Here is a tiny trained network, its code and every weight. The questions are about switching its units off for an input and a target symbol, where a switched-off unit gives its printed mean instead of its output.

import numpy as np


def w(rows, s, z=0):
    codes = np.array(rows[::2]) - 128.0
    scale = np.full(codes.shape[1], s)
    scale[-1] = z or s
    return codes * scale


def norm(h):
    return h / np.sqrt((h * h).mean(-1, keepdims=True) + 1e-5)


def softmax(a):
    e = np.exp(a - a.max(-1, keepdims=True))
    return e / e.sum(-1, keepdims=True)


def log_softmax(a):
    a = a - a.max(-1, keepdims=True)
    return a - np.log(np.exp(a).sum(-1, keepdims=True))


def net(x, mask):
    ids = ['βδηθλμξφ'.index(c) for c in x.split()]
    T = len(ids)
    res = E[ids] + P[:T]
    u = 0
    for l in range(3):
        r = norm(res)
        for j in range(2):
            rows = slice(2 * j, 2 * j + 2)
            q, k, v = (r @ M[l][rows].T for M in (Q, K, V))
            z = softmax(np.where(np.tri(T) > 0, q @ k.T / 2**0.5, -1e9)) @ v
            o = O[l][rows]
            res = res + np.where(mask[u + j], z, o[:, -1]) @ o[:, :-1]
        u += 2
    return log_softmax(norm(res)[-1] @ U[:, :-1].T + U[:, -1])


Q, K, V, O = {}, {}, {}, {}
E = w([
[232,30,87,93,197,52],'β',
[214,85,152,111,118,34],'δ',
[187,21,125,132,98,73],'η',
[186,121,209,68,188,82],'θ',
[103,49,178,137,190,132],'λ',
[81,160,63,3,109,147],'μ',
[101,197,79,209,199,40],'ξ',
[212,167,135,195,131,232],'φ',
],0.0018)
P = w([
[186,81,27,88,252,128],'0',
[182,93,57,96,221,119],'1',
[166,103,78,106,187,113],'2',
[163,105,109,111,164,115],'3',
[148,110,126,124,148,103],'4',
[139,119,142,120,126,93],'5',
[129,115,166,124,114,107],'6',
[121,115,182,132,98,109],'7',
[106,145,201,137,85,116],'8',
[101,143,209,138,76,116],'9',
[104,138,235,125,54,111],'10',
],0.0017)
Q[0] = w([
[247,60,244,238,226,33],'0.h1',
[216,20,244,162,156,16],'0.h1',
[24,204,41,223,99,245],'0.h2',
[79,253,119,140,205,228],'0.h2',
],0.0064)
K[0] = w([
[81,220,181,164,2,187],'0.h1',
[51,200,175,147,20,121],'0.h1',
[236,111,79,105,160,60],'0.h2',
[184,52,45,137,134,118],'0.h2',
],0.0059)
V[0] = w([
[81,200,7,92,75,200],'0.h1',
[223,138,141,214,134,217],'0.h1',
[212,252,150,59,106,84],'0.h2',
[134,125,223,61,252,134],'0.h2',
],0.0021)
O[0] = w([
[103,192,28,48,117,195,71],'0.h1',
[228,165,152,223,134,205,153],'0.h1',
[237,254,204,74,42,59,130],'0.h2',
[116,143,253,36,213,125,249],'0.h2',
],0.0021,0.0019)
Q[1] = w([
[166,27,255,38,131,57],'1.h1',
[169,223,65,232,101,184],'1.h1',
[33,156,97,14,142,86],'1.h2',
[113,74,243,59,185,75],'1.h2',
],0.0061)
K[1] = w([
[63,185,187,172,66,136],'1.h1',
[223,69,80,82,175,188],'1.h1',
[56,120,3,11,123,120],'1.h2',
[30,203,202,13,119,182],'1.h2',
],0.0056)
V[1] = w([
[23,252,98,215,108,103],'1.h1',
[155,81,155,45,2,245],'1.h1',
[220,42,93,204,122,62],'1.h2',
[101,75,23,139,171,17],'1.h2',
],0.0018)
O[1] = w([
[33,199,119,247,106,84,3],'1.h1',
[122,41,204,87,10,245,40],'1.h1',
[72,179,193,147,4,93,134],'1.h2',
[178,164,175,179,43,222,151],'1.h2',
],0.0019)
Q[2] = w([
[167,80,64,241,69,174],'2.h1',
[179,68,198,28,254,28],'2.h1',
[233,113,218,45,213,70],'2.h2',
[211,111,231,32,194,70],'2.h2',
],0.0058)
K[2] = w([
[100,104,13,82,156,117],'2.h1',
[151,100,252,128,36,84],'2.h1',
[146,156,253,139,119,199],'2.h2',
[124,157,252,135,103,184],'2.h2',
],0.0064)
V[2] = w([
[182,134,98,117,231,94],'2.h1',
[88,116,168,101,62,44],'2.h1',
[250,112,199,125,189,185],'2.h2',
[138,58,35,90,161,59],'2.h2',
],0.0025)
O[2] = w([
[75,157,118,184,72,160,212],'2.h1',
[117,95,5,85,192,94,117],'2.h1',
[115,181,53,176,91,193,255],'2.h2',
[11,143,151,125,76,58,152],'2.h2',
],0.0025,0.0043)
U = w([
[174,112,21,144,228,127,253],'β',
[147,144,161,133,90,84,209],'δ',
[106,55,157,175,2,110,137],'η',
[183,179,245,64,178,94,30],'θ',
[74,29,178,167,223,154,53],'λ',
[69,137,75,21,96,157,93],'μ',
[51,212,82,204,172,52,60],'ξ',
[185,182,117,194,102,232,89],'φ',
],0.0065,0.0052)

Each question gives the input, a string of symbols that net reads in full, and the target symbol t.
The units are the heads (2 rows each of Q, K, V and O). Each row of codes is followed by its name. A weight is (code - 128) times the scale printed after its matrix; where a second scale follows, it is the last column's (O and U).
mask holds one flag per head, layer by layer. A switched-off head (its flag False) gives its mean, the last column of its rows in O, instead of its output. The means were averaged over made-up inputs and are rounded, as every weight is.
A unit's drop is (log p(t) with every unit on - log p(t) with that unit switched off) / (log p(t) with every unit on - log p(t) with every unit switched off).
The circuit of an input: a set's keep is (log p(t) with only the set's units on - log p(t) with every unit switched off) / (log p(t) with every unit on - log p(t) with every unit switched off). Starting from all 6 units, units are removed one at a time, each time the one whose removal leaves the highest keep (on an exact tie, the one counted first), for as long as the keep stays at least 0.8.
circuit, biggest first: the units of the circuit, biggest drop first
which heads matter: for each layer, one digit per head in row order, 1 if its drop is at least 0.15 and else 0, layers parted by /
drop of u: that unit's drop, to one decimal
input δ ξ μ μ β δ μ μ β β, target μ: circuit, biggest first => (0.h1)
input θ φ δ η λ λ λ β, target λ: which heads matter => 01 / 00 / 00
input β δ φ η δ ξ μ ξ δ β β, target β: which heads matter => 00 / 01 / 10
input λ β μ θ μ φ θ, target φ: which heads matter => 10 / 00 / 01
input θ η λ ξ ξ μ λ, target ξ: which heads matter => 00 / 10 / 00
input φ μ η φ φ μ, target φ: circuit, biggest first => (2.h2, 2.h1)
input μ μ ξ β ξ μ, target ξ: which heads matter => 00 / 10 / 00
input λ η φ β ξ η μ, target β: circuit, biggest first => (1.h2, 2.h1)
input η φ λ μ θ φ φ δ, target φ: which heads matter => 10 / 00 / 01
input ξ λ δ, target ξ: circuit, biggest first => (1.h1, 2.h2, 2.h1)
input β φ δ, target φ: circuit, biggest first => (0.h1, 2.h1)
input μ ξ λ φ μ, target φ: circuit, biggest first => (2.h1, 2.h2, 0.h1)
input ξ η θ μ ξ η, target ξ: drop of 1.h1 => 0.7
input δ μ λ λ φ λ, target φ: circuit, biggest first => (0.h1)
input θ η β λ μ θ, target μ: drop of 0.h1 => 0.8
input λ φ μ φ η ξ μ, target ξ: drop of 1.h1 => 1.1
